Here is a tiny trained network, its code and every weight. The questions are about switching its units off for an input and a class, where a switched-off unit gives its printed mean instead of its output.

import numpy as np


def w(rows, s, z=0):
    codes = np.array(rows[::2]) - 128.0
    scale = np.full(codes.shape[1], s)
    scale[-1] = z or s
    return codes * scale


def f(y):
    return np.maximum(y, 0)


def log_softmax(a):
    a = a - a.max(-1, keepdims=True)
    return a - np.log(np.exp(a).sum(-1, keepdims=True))


def net(x, mask):
    res = np.array(x, float).reshape(1, 4) / 4 @ E
    y = f(res @ A[0][:, :-1].T + A[0][:, -1])
    res = res + np.where(mask, y, B[0][:, -1]) @ B[0][:, :-1]
    return log_softmax(res[-1] @ U[:, :-1].T + U[:, -1])


A, B = {}, {}
E = w([
[144,130,170,206,83,182,166,150,77],'x0',
[165,144,197,46,80,129,10,170,60],'x1',
[66,61,116,107,157,218,147,218,227],'x2',
[38,166,79,125,86,160,99,82,103],'x3',
],0.014)
A[0] = w([
[177,126,87,119,125,100,249,98,154,74],'n1',
[147,130,145,205,124,182,163,93,94,72],'n2',
[48,207,21,168,132,160,117,118,104,82],'n3',
[78,144,158,242,150,134,167,167,80,104],'n4',
[184,198,155,188,79,198,162,137,78,40],'n5',
[116,112,27,180,153,127,233,81,148,44],'n6',
[150,206,121,190,171,2,131,85,20,4],'n7',
[152,80,25,139,160,25,45,98,131,61],'n8',
[239,79,183,148,223,77,198,137,167,33],'n9',
[113,156,41,89,170,32,150,116,189,67],'n10',
],0.0097,0.0042)
B[0] = w([
[180,131,143,82,127,147,57,164,76,209],'n1',
[112,107,143,103,78,75,137,92,167,193],'n2',
[103,244,144,202,180,131,136,141,111,206],'n3',
[60,95,181,60,89,105,151,116,153,206],'n4',
[122,141,165,37,128,80,141,115,169,201],'n5',
[204,91,125,182,114,128,39,154,119,253],'n6',
[64,79,46,165,115,212,134,186,111,242],'n7',
[94,121,168,87,52,97,156,98,134,177],'n8',
[115,208,82,133,187,149,174,59,81,236],'n9',
[80,97,180,30,120,82,144,131,183,196],'n10',
],0.011,0.017)
U = w([
[201,89,163,124,88,108,6,146,55,255],'0',
[79,9,63,153,133,223,195,185,182,180],'1',
[107,72,177,107,78,49,167,87,162,42],'2',
[134,247,126,150,151,108,151,99,77,20],'3',
],0.013,0.0034)

Each question gives the input, the list of numbers given to net, and the class t.
The units are the neurons (one row each of A and B). Each row of codes is followed by its name. A weight is (code - 128) times the scale printed after its matrix; where a second scale follows, it is the last column's (A, B and U).
mask holds one flag per neuron, in row order. A switched-off neuron (its flag False) gives its mean, the last column of its row in B, instead of its output. The means were averaged over made-up inputs and are rounded, as every weight is.
A unit's drop is (log p(t) with every unit on - log p(t) with that unit switched off) / (log p(t) with every unit on - log p(t) with every unit switched off).
The circuit of an input: a set's keep is (log p(t) with only the set's units on - log p(t) with every unit switched off) / (log p(t) with every unit on - log p(t) with every unit switched off). Starting from all 10 units, units are removed one at a time, each time the one whose removal leaves the highest keep (on an exact tie, the one counted first), for as long as the keep stays at least 0.8.
units of the circuit, in order: the units of the circuit, biggest drop first
most important unit: the unit with the biggest drop
top k neurons: the k neurons with the biggest drops, biggest first
drop when u is switched off: that unit's drop, to one decimal
input [5,0,-1,-5], class 2: most important unit => n3
input [-1,-8,-6,0], class 0: top 2 neurons => [n6, n1]
input [-4,2,1,-3], class 2: top 2 neurons => [n7, n6]
input [-3,-6,-4,-6], class 0: top 3 neurons => [n1, n6, n3]
input [0,-4,1,4], class 0: units of the circuit, in order => [n6, n7]
input [1,-6,-6,-6], class 0: top 3 neurons => [n1, n6, n3]
input [-2,-4,2,1], class 0: units of the circuit, in order => [n7, n6]
input [-1,6,-7,0], class 1: top 2 neurons => [n7, n6]
input [2,-7,-2,-5], class 0: top 2 neurons => [n6, n1]
input [-5,5,-2,-6], class 3: units of the circuit, in order => [n6, n9]
input [-5,1,0,3], class 2: top 3 neurons => [n9, n7, n6]
input [-1,2,-3,-2], class 1: top 4 neurons => [n6, n1, n7, n3]
input [8,7,-8,-6], class 1: top 3 neurons => [n7, n6, n1]
input [-2,3,-2,4], class 3: top 2 neurons => [n6, n1]
input [-3,0,2,2], class 2: units of the circuit, in order => [n7]
input [-5,3,-5,-5], class 1: top 2 neurons => [n7, n3]
input [6,2,4,-7], class 3: top 3 neurons => [n9, n7, n10]
input [-6,4,-5,0], class 2: top 3 neurons => [n8, n6, n1]
input [-7,1,-5,-4], class 2: top 2 neurons => [n8, n10]
input [-7,6,5,6], class 2: units of the circuit, in order => [n6]
input [7,5,6,-2], class 2: units of the circuit, in order => [n7, n6]
input [-2,6,3,-7], class 3: units of the circuit, in order => [n6, n9]
input [5,-1,-1,-3], class 2: drop when n8 is switched off => 0.0
input [1,0,-7,6], class 1: drop when n7 is switched off => 1.3
input [7,6,-8,-6], class 1: drop when n7 is switched off => 0.9
input [-6,-8,-4,-4], class 0: drop when n6 is switched off => 0.9
input [-4,-5,-8,-6], class 1: units of the circuit, in order => [n7]
